Below are the code and all the weights of a small trained network. Each question names an input and a target symbol and asks about switching units off, where a switched-off unit gives its printed mean instead of its output.

import numpy as np


def w(rows, s, z=0):
    codes = np.array(rows[::2]) - 128.0
    scale = np.full(codes.shape[1], s)
    scale[-1] = z or s
    return codes * scale


def norm(h):
    return h / np.sqrt((h * h).mean(-1, keepdims=True) + 1e-5)


def f(y):
    return y / 2 * (1 + np.tanh(0.7978845608 * (y + 0.044715 * y**3)))


def softmax(a):
    e = np.exp(a - a.max(-1, keepdims=True))
    return e / e.sum(-1, keepdims=True)


def log_softmax(a):
    a = a - a.max(-1, keepdims=True)
    return a - np.log(np.exp(a).sum(-1, keepdims=True))


def net(x, mask):
    ids = ['ΔΛΣΦΩαβγεζηθξπτψ'.index(c) for c in x.split()]
    T = len(ids)
    res = E[ids] + P[:T]
    u = 0
    for l in range(2):
        q, k, v = (norm(res) @ M[l].T for M in (Q, K, V))
        z = softmax(np.where(np.tri(T) > 0, q @ k.T / 2**0.5, -1e9)) @ v
        res = res + np.where(mask[u], z, O[l][:, -1]) @ O[l][:, :-1]
        u += 1
        y = f(norm(res) @ A[l][:, :-1].T + A[l][:, -1])
        res = res + np.where(mask[u : u + 16], y, B[l][:, -1]) @ B[l][:, :-1]
        u += 16
    return log_softmax(norm(res)[-1] @ U[:, :-1].T + U[:, -1])


Q, K, V, O, A, B = {}, {}, {}, {}, {}, {}
E = w([
[112,125,175,110],'Δ',
[177,145,163,139],'Λ',
[37,112,78,53],'Σ',
[162,145,121,184],'Φ',
[124,136,130,176],'Ω',
[220,117,45,81],'α',
[181,81,153,84],'β',
[6,125,84,98],'γ',
[17,108,121,113],'ε',
[64,102,147,152],'ζ',
[130,163,155,135],'η',
[89,137,149,143],'θ',
[120,119,171,69],'ξ',
[193,96,178,100],'π',
[165,164,139,92],'τ',
[117,90,103,129],'ψ',
],0.023)
P = w([
[147,145,85,144],'0',
[138,156,96,59],'1',
[95,14,183,128],'2',
[129,166,84,161],'3',
[140,156,90,62],'4',
[101,9,192,128],'5',
[119,170,81,165],'6',
[142,156,86,64],'7',
[104,8,193,128],'8',
[113,172,80,170],'9',
[143,154,83,64],'10',
[106,6,193,131],'11',
],0.013)
Q[0] = w([
[104,1,145,133],'0.h0',
[120,166,46,200],'0.h0',
],0.0069)
K[0] = w([
[137,2,19,118],'0.h0',
[84,142,151,112],'0.h0',
],0.0073)
V[0] = w([
[95,132,2,88],'0.h0',
[62,179,192,82],'0.h0',
],0.0058)
O[0] = w([
[153,89,3,179,250],'0.h0',
[69,146,131,164,47],'0.h0',
],0.0047,0.0021)
A[0] = w([
[151,193,114,130,76],'0.n0',
[21,95,145,122,199],'0.n1',
[164,176,154,46,29],'0.n2',
[188,81,37,17,1],'0.n3',
[213,204,122,31,154],'0.n4',
[122,113,137,114,121],'0.n5',
[52,62,169,82,115],'0.n6',
[102,148,2,139,8],'0.n7',
[99,134,133,141,75],'0.n8',
[165,82,37,124,137],'0.n9',
[95,198,74,57,74],'0.n10',
[129,205,32,133,52],'0.n11',
[157,147,191,246,109],'0.n12',
[12,64,111,233,11],'0.n13',
[211,10,130,82,180],'0.n14',
[125,104,115,107,111],'0.n15',
],0.0088,0.0055)
B[0] = w([
[108,134,83,57,122],'0.n0',
[163,125,126,218,215],'0.n1',
[189,64,99,77,133],'0.n2',
[99,99,200,84,167],'0.n3',
[164,189,197,166,193],'0.n4',
[132,121,144,163,132],'0.n5',
[148,58,142,156,189],'0.n6',
[81,186,170,145,148],'0.n7',
[177,139,133,112,116],'0.n8',
[51,91,239,131,178],'0.n9',
[34,90,107,169,148],'0.n10',
[35,124,159,141,146],'0.n11',
[37,47,220,51,147],'0.n12',
[254,201,186,54,170],'0.n13',
[74,145,126,243,254],'0.n14',
[133,137,155,163,135],'0.n15',
],0.006,0.0075)
Q[1] = w([
[125,153,214,254],'1.h0',
[202,140,211,223],'1.h0',
],0.0065)
K[1] = w([
[134,253,61,26],'1.h0',
[50,202,109,159],'1.h0',
],0.0055)
V[1] = w([
[103,233,9,71],'1.h0',
[210,4,122,139],'1.h0',
],0.0024)
O[1] = w([
[97,255,169,104,3],'1.h0',
[200,96,126,113,43],'1.h0',
],0.004,0.0013)
A[1] = w([
[66,148,165,48,41],'1.n0',
[167,148,175,55,127],'1.n1',
[182,106,105,161,119],'1.n2',
[177,43,40,24,141],'1.n3',
[88,85,136,138,39],'1.n4',
[88,218,79,129,3],'1.n5',
[139,158,142,116,110],'1.n6',
[128,194,114,188,22],'1.n7',
[44,91,128,42,157],'1.n8',
[170,38,83,92,64],'1.n9',
[57,144,84,55,69],'1.n10',
[158,87,204,125,152],'1.n11',
[143,126,159,242,7],'1.n12',
[67,139,180,141,109],'1.n13',
[158,144,79,74,35],'1.n14',
[120,165,1,149,113],'1.n15',
],0.013,0.0049)
B[1] = w([
[230,96,95,194,135],'1.n0',
[97,87,42,162,158],'1.n1',
[213,188,95,109,147],'1.n2',
[69,78,208,175,133],'1.n3',
[148,112,177,110,164],'1.n4',
[111,118,131,46,146],'1.n5',
[111,185,73,96,126],'1.n6',
[37,167,172,144,139],'1.n7',
[254,137,133,90,184],'1.n8',
[21,125,122,205,137],'1.n9',
[201,228,144,154,146],'1.n10',
[51,143,131,84,255],'1.n11',
[112,105,16,82,226],'1.n12',
[80,70,171,172,212],'1.n13',
[186,35,94,155,120],'1.n14',
[150,186,93,210,145],'1.n15',
],0.007)
U = w([
[105,182,118,95,164],'Δ',
[140,155,77,172,193],'Λ',
[150,127,68,70,176],'Σ',
[85,164,93,224,47],'Φ',
[145,154,196,32,146],'Ω',
[66,183,155,117,85],'α',
[203,128,138,245,100],'β',
[162,153,128,127,207],'γ',
[150,71,93,47,140],'ε',
[128,90,21,113,133],'ζ',
[135,182,222,203,101],'η',
[196,125,140,129,254],'θ',
[87,110,164,23,60],'ξ',
[187,97,253,155,93],'π',
[66,118,68,59,139],'τ',
[145,33,52,211,68],'ψ',
],0.019,0.0083)

Each question gives the input, a string of symbols that net reads in full, and the target symbol t.
The units are the heads (2 rows each of Q, K, V and O) and the neurons (one row each of A and B). Each row of codes is followed by its name. A weight is (code - 128) times the scale printed after its matrix; where a second scale follows, it is the last column's (O, A, B and U).
mask holds one flag per unit, layer by layer, with each layer's heads first. A switched-off unit (its flag False) gives its mean, the last column of its rows in O or B, instead of its output. The means were averaged over made-up inputs and are rounded, as every weight is.
A unit's drop is (log p(t) with every unit on - log p(t) with that unit switched off) / (log p(t) with every unit on - log p(t) with every unit switched off).
The circuit of an input: a set's keep is (log p(t) with only the set's units on - log p(t) with every unit switched off) / (log p(t) with every unit on - log p(t) with every unit switched off). Starting from the 12 units with the biggest drops (on a tie, the unit counted first), units are removed one at a time, each time the one whose removal leaves the highest keep (on an exact tie, the one counted first), for as long as the keep stays at least 0.8.
units of the circuit, in order: the units of the circuit, biggest drop first
most important unit: the unit with the biggest drop
top k neurons: the k neurons with the biggest drops, biggest first
top k neurons in layer l: the k neurons of layer l with the biggest drops, biggest first
input ψ γ η, target ψ: units of the circuit, in order => [0.h0, 1.n12]
input η η π π, target η: top 3 neurons => [0.n4, 0.n14, 1.n5]
input ε ψ Δ ψ ψ Φ, target ψ: units of the circuit, in order => [1.n12]
input β Δ Ω θ β π ψ ζ, target ζ: top 2 neurons => [0.n1, 1.n12]
input ζ ζ π ε Ω θ Δ ψ θ, target ψ: units of the circuit, in order => [0.n1, 1.n12]
input Φ Ω ψ Ω ψ ε, target ψ: units of the circuit, in order => [0.n1, 0.n6]
input Δ Δ η ψ π Δ π γ τ, target τ: units of the circuit, in order => [1.n12, 1.n11, 0.n9, 0.n14]
input π π ψ Φ θ ψ ψ ε ψ π Δ, target τ: top 3 neurons in layer 0 => [0.n4, 0.n2, 0.n9]
input ψ ξ Σ, target ψ: top 2 neurons => [0.n1, 1.n9]
input Φ ψ Φ ψ η β, target ψ: units of the circuit, in order => [0.n14, 0.n13, 0.h0]
input Δ ψ ψ β ψ Ω ψ ψ ψ τ, target Δ: top 2 neurons => [0.n4, 0.n14]
input η ψ ε ψ ψ α ε ψ Φ, target ψ: top 2 neurons in layer 1 => [1.n12, 1.n7]
input ζ ψ π ψ π π η β, target ξ: top 2 neurons => [1.n11, 0.n3]
input γ γ ψ β Ω θ α Ω, target η: top 4 neurons in layer 0 => [0.n14, 0.n1, 0.n11, 0.n9]
input Δ ε β τ π Σ ξ ε θ ξ, target τ: top 3 neurons in layer 0 => [0.n1, 0.n4, 0.n12]
input Λ Ω τ, target τ: top 3 neurons => [1.n12, 1.n11, 0.n9]
input Δ ψ τ, target ψ: most important unit => 0.n14
input ψ π Ω Σ α π Φ β η Δ γ, target Λ: top 3 neurons => [1.n10, 1.n15, 1.n8]
input Δ ε ε θ Λ γ ζ β ε ψ γ, target Λ: top 4 neurons => [1.n10, 1.n15, 1.n8, 0.n14]
input β Φ π τ Λ π Φ Φ ψ π Σ, target θ: top 4 neurons => [1.n8, 1.n10, 1.n0, 1.n11]
input π ψ π τ, target Δ: top 3 neurons in layer 0 => [0.n4, 0.n11, 0.n14]
input β π θ ξ, target τ: top 2 neurons => [1.n1, 0.n4]
